Rows near named flat spaces through zero (a row that begins with a name and a colon came from that space):
vesuv_sipit: -1.128; -1.678; -2.592; 6.307; -1.034; 0.333; 2.887; 2.727; 1.738; -0.175; -0.952; 0.907; 1.161; -3.058; -2.149; -0.892; -3.749; 1.228; -0.576; 1.696
vor_nudaz: -0.137; 0.260; 0.827; 0.881; 0.506; -0.052; 1.088; -0.026; -0.629; -1.066; 0.711; 0.793; 0.623; 0.155; 0.523; 0.012; 0.911; -0.923; 0.661; -0.725
zevun_tebed: 0.402; 2.814; -1.386; -3.058; -0.066; -0.662; 1.991; -1.563; 1.281; 1.166; -0.252; 0.533; -0.709; -0.033; -0.752; -1.752; -1.322; 0.453; 0.353; 1.203
vor_nudaz: -1.754; 1.427; 2.858; 3.258; 2.181; -0.266; 4.304; 0.632; -2.555; -2.557; -0.895; 0.264; -2.609; 0.176; 2.613; -1.221; 2.192; -0.753; 3.617; -0.038
vesuv_sipit: -0.279; -0.119; 3.045; -2.741; -0.641; 1.107; 0.179; 0.675; 0.391; -0.532; -0.086; -0.908; -1.631; 1.125; 2.048; 0.559; 0.624; -2.014; -0.931; 0.146
lag_nuzur: 1.080; 1.520; 2.238; 0.843; -1.749; 2.154; -0.978; -1.730; -0.832; 2.891; -3.065; -0.015; 0.605; 2.552; 0.795; -0.426; 0.471; -1.311; -0.402; 0.796
1.892; 0.193; -2.511; -2.576; -1.585; 0.181; 0.789; 0.099; 0.063; 0.521; 0.830; 0.598; 1.076; -0.373; -1.650; -3.081; -2.671; 1.408; -2.059; 0.627 => zevun_tebed
-1.315; -1.044; -1.626; 0.853; -1.218; 1.061; -0.621; -0.704; 1.390; 0.519; 1.172; -0.217; 1.099; 0.113; -1.735; 1.255; 0.141; -0.049; 0.524; 0.376 => vor_nudaz
nale_mulun: -1.997; 0.236; -0.222; 0.885; -0.884; 1.350; 1.399; 0.453; 0.355; 1.845; -1.304; -0.619; -0.535; -0.673; 0.788; -1.051; 0.148; -0.705; 0.133; -0.332
lavig_bosir: 0.442; -0.647; 0.603; 0.909; 1.057; 0.407; 1.259; -1.710; -1.838; -0.464; -3.532; -0.114; -0.236; -0.494; -3.043; 0.979; -1.573; 1.409; 1.407; -0.775
0.143; -0.638; -0.423; 0.185; 0.367; 0.102; 1.114; -0.766; -0.899; 0.810; 0.499; 0.575; 0.070; 0.483; -0.664; -0.896; -0.308; -0.297; -0.400; -2.476 => lavig_bosir
vovuz_zibel: -0.123; -0.987; -1.512; -0.178; -0.057; 0.950; -1.128; -0.137; 0.084; -0.696; 0.512; 0.218; 1.450; 0.838; -2.020; 0.111; 2.103; -0.537; 0.310; 1.128
nale_mulun: -3.330; 0.697; 0.657; 0.343; -0.242; 0.491; 1.117; 1.106; 0.297; 0.406; -1.868; -1.814; -0.947; 0.504; 1.580; -0.214; -0.589; -1.041; 0.223; 0.229
-0.442; 0.213; -0.076; -0.741; -0.291; 2.101; 1.070; 1.520; -0.787; 1.002; 0.867; 0.013; 0.530; 3.121; -0.177; 0.679; -0.754; 1.328; -0.205; 2.925 => lavig_bosir
0.339; 2.800; 3.310; -0.542; 0.254; -0.283; 1.853; -0.426; -0.280; 1.452; -2.209; 0.243; -3.922; -2.196; 3.238; -0.149; -2.930; 0.810; -1.083; -1.285 => vovuz_zibel
0.239; -3.572; -1.147; 1.699; -0.900; 1.352; -2.968; 2.424; -5.449; -0.294; 2.515; 2.158; -0.067; -0.398; -0.705; -0.667; -0.539; -1.016; -0.705; -1.470 => zevun_tebed
1.179; 0.532; -0.086; 1.646; 0.725; -0.800; 0.854; -1.496; -0.364; 0.085; 1.730; 0.843; 0.820; -1.352; 0.625; -1.899; 1.288; -2.343; -2.177; -3.197 => lavig_bosir
vovuz_zibel: 0.530; -0.925; -1.504; -0.176; 0.551; 0.298; -0.126; 0.599; -0.093; -0.292; 0.693; -1.305; 1.357; 0.326; -1.591; -0.616; 1.215; -0.284; -0.196; 1.041
1.057; 2.502; 3.252; -1.276; 0.180; -0.660; 2.344; -1.009; -0.242; 1.041; -1.822; 0.267; -4.968; -1.923; 4.267; 0.363; -3.974; 0.493; -1.804; -1.375 => vovuz_zibel
lavig_bosir: 0.160; 0.546; 1.733; -1.290; -1.731; 0.657; -2.483; -0.414; 0.917; -1.689; -1.997; -1.016; -2.893; -1.075; -1.074; 0.434; 0.146; 2.122; 2.258; 3.830
-1.359; -3.799; -4.675; 0.477; 0.055; 0.103; -2.997; 0.031; -0.661; -1.744; 1.625; -0.611; 5.193; 2.201; -5.785; 0.434; 4.861; -1.135; 2.066; 3.202 => vovuz_zibel
-0.664; -0.268; -0.293; -0.071; -1.563; 1.653; -0.629; 0.724; 2.409; -0.325; 0.815; -0.003; 3.426; -0.655; -3.954; -0.013; -0.200; 0.621; -0.143; 0.857 => vor_nudaz
0.136; -1.032; 1.671; 1.395; -0.098; 0.910; -1.642; 0.703; -0.930; -1.191; -0.584; -0.506; 0.732; -0.295; 0.368; 0.863; 0.581; -0.858; -0.053; 0.031 => zevun_tebed
-1.856; -2.765; -1.670; 0.229; -0.208; 1.264; 0.276; -1.962; -0.792; 0.410; 0.603; 0.209; 0.374; 1.885; -1.070; 1.211; -0.310; -0.611; 0.912; -0.520 => vor_nudaz
